Here is a tiny trained network, its code and every weight. The questions are about switching its units off for an input and a class, where a switched-off unit gives its printed mean instead of its output.

import numpy as np


def w(rows, s, z=0):
    codes = np.array(rows[::2]) - 128.0
    scale = np.full(codes.shape[1], s)
    scale[-1] = z or s
    return codes * scale


def norm(h):
    return h / np.sqrt((h * h).mean(-1, keepdims=True) + 1e-5)


def f(y):
    return np.maximum(y, 0)


def log_softmax(a):
    a = a - a.max(-1, keepdims=True)
    return a - np.log(np.exp(a).sum(-1, keepdims=True))


def net(x, mask):
    res = np.array(x, float).reshape(1, 4) / 4 @ E
    u = 0
    for l in range(2):
        y = f(norm(res) @ A[l][:, :-1].T + A[l][:, -1])
        res = res + np.where(mask[u : u + 4], y, B[l][:, -1]) @ B[l][:, :-1]
        u += 4
    return log_softmax(norm(res)[-1] @ U[:, :-1].T + U[:, -1])


A, B = {}, {}
E = w([
[208,153,114,46,101,40,71],'x0',
[96,140,71,108,162,88,136],'x1',
[64,227,127,8,144,156,93],'x2',
[101,53,138,124,241,2,69],'x3',
],0.0078)
A[0] = w([
[121,113,64,169,2,65,224,43],'0.n0',
[115,67,114,240,139,88,104,133],'0.n1',
[219,99,119,171,110,104,46,3],'0.n2',
[125,63,154,96,125,143,48,150],'0.n3',
],0.0084,0.0032)
B[0] = w([
[99,101,112,99,74,75,70,208],'0.n0',
[128,201,168,54,125,144,138,253],'0.n1',
[155,166,131,147,57,69,195,185],'0.n2',
[176,11,99,174,202,93,63,182],'0.n3',
],0.011,0.0052)
A[1] = w([
[210,141,76,64,142,141,158,68],'1.n0',
[92,165,105,111,105,254,129,255],'1.n1',
[109,169,47,94,95,161,75,220],'1.n2',
[146,132,158,106,222,94,72,118],'1.n3',
],0.01,0.0036)
B[1] = w([
[120,190,140,170,95,192,102,157],'1.n0',
[74,207,26,248,143,230,217,254],'1.n1',
[78,98,106,142,209,210,126,215],'1.n2',
[61,44,102,115,200,192,1,203],'1.n3',
],0.0095,0.0096)
U = w([
[96,86,94,96,162,131,47,253],'0',
[97,215,86,165,108,217,219,128],'1',
[195,144,131,102,7,48,144,20],'2',
],0.012,0.0027)

Each question gives the input, the list of numbers given to net, and the class t.
The units are the neurons (one row each of A and B). Each row of codes is followed by its name. A weight is (code - 128) times the scale printed after its matrix; where a second scale follows, it is the last column's (A, B and U).
mask holds one flag per neuron, layer by layer. A switched-off neuron (its flag False) gives its mean, the last column of its row in B, instead of its output. The means were averaged over made-up inputs and are rounded, as every weight is.
A unit's drop is (log p(t) with every unit on - log p(t) with that unit switched off) / (log p(t) with every unit on - log p(t) with every unit switched off).
The circuit of an input: a set's keep is (log p(t) with only the set's units on - log p(t) with every unit switched off) / (log p(t) with every unit on - log p(t) with every unit switched off). Starting from all 8 units, units are removed one at a time, each time the one whose removal leaves the highest keep (on an exact tie, the one counted first), for as long as the keep stays at least 0.8.
circuit, biggest first: the units of the circuit, biggest drop first
unit that matters most: the unit with the biggest drop
top k neurons: the k neurons with the biggest drops, biggest first
top k neurons in layer l: the k neurons of layer l with the biggest drops, biggest first
input [7,0,-4,-7], class 2: unit that matters most => 1.n1
input [1,6,-3,-1], class 0: top 2 neurons => (0.n0, 1.n1)
input [2,8,0,-2], class 0: top 3 neurons => (1.n1, 0.n1, 0.n0)
input [1,4,-5,-5], class 2: circuit, biggest first => (0.n0, 1.n1)
input [2,-1,-2,1], class 2: circuit, biggest first => (0.n2, 1.n1)
input [-6,-5,6,4], class 0: circuit, biggest first => (0.n3, 0.n1, 1.n1)
input [-1,1,-5,-1], class 2: top 2 neurons in layer 1 => (1.n1, 1.n3)
input [1,6,-4,-4], class 0: top 2 neurons => (0.n0, 1.n1)
input [4,5,-4,-1], class 2: top 2 neurons => (1.n1, 0.n2)
input [1,4,-2,-3], class 0: top 3 neurons => (0.n0, 1.n1, 1.n2)
input [3,-7,6,-1], class 0: top 4 neurons => (0.n3, 0.n1, 1.n3, 0.n2)
input [1,6,-5,-1], class 2: top 2 neurons => (1.n1, 1.n3)
input [3,-3,-5,-6], class 2: top 2 neurons => (1.n1, 0.n0)
input [8,-2,-7,3], class 2: circuit, biggest first => (0.n2)
input [7,1,0,-2], class 2: top 3 neurons => (1.n1, 0.n2, 1.n3)
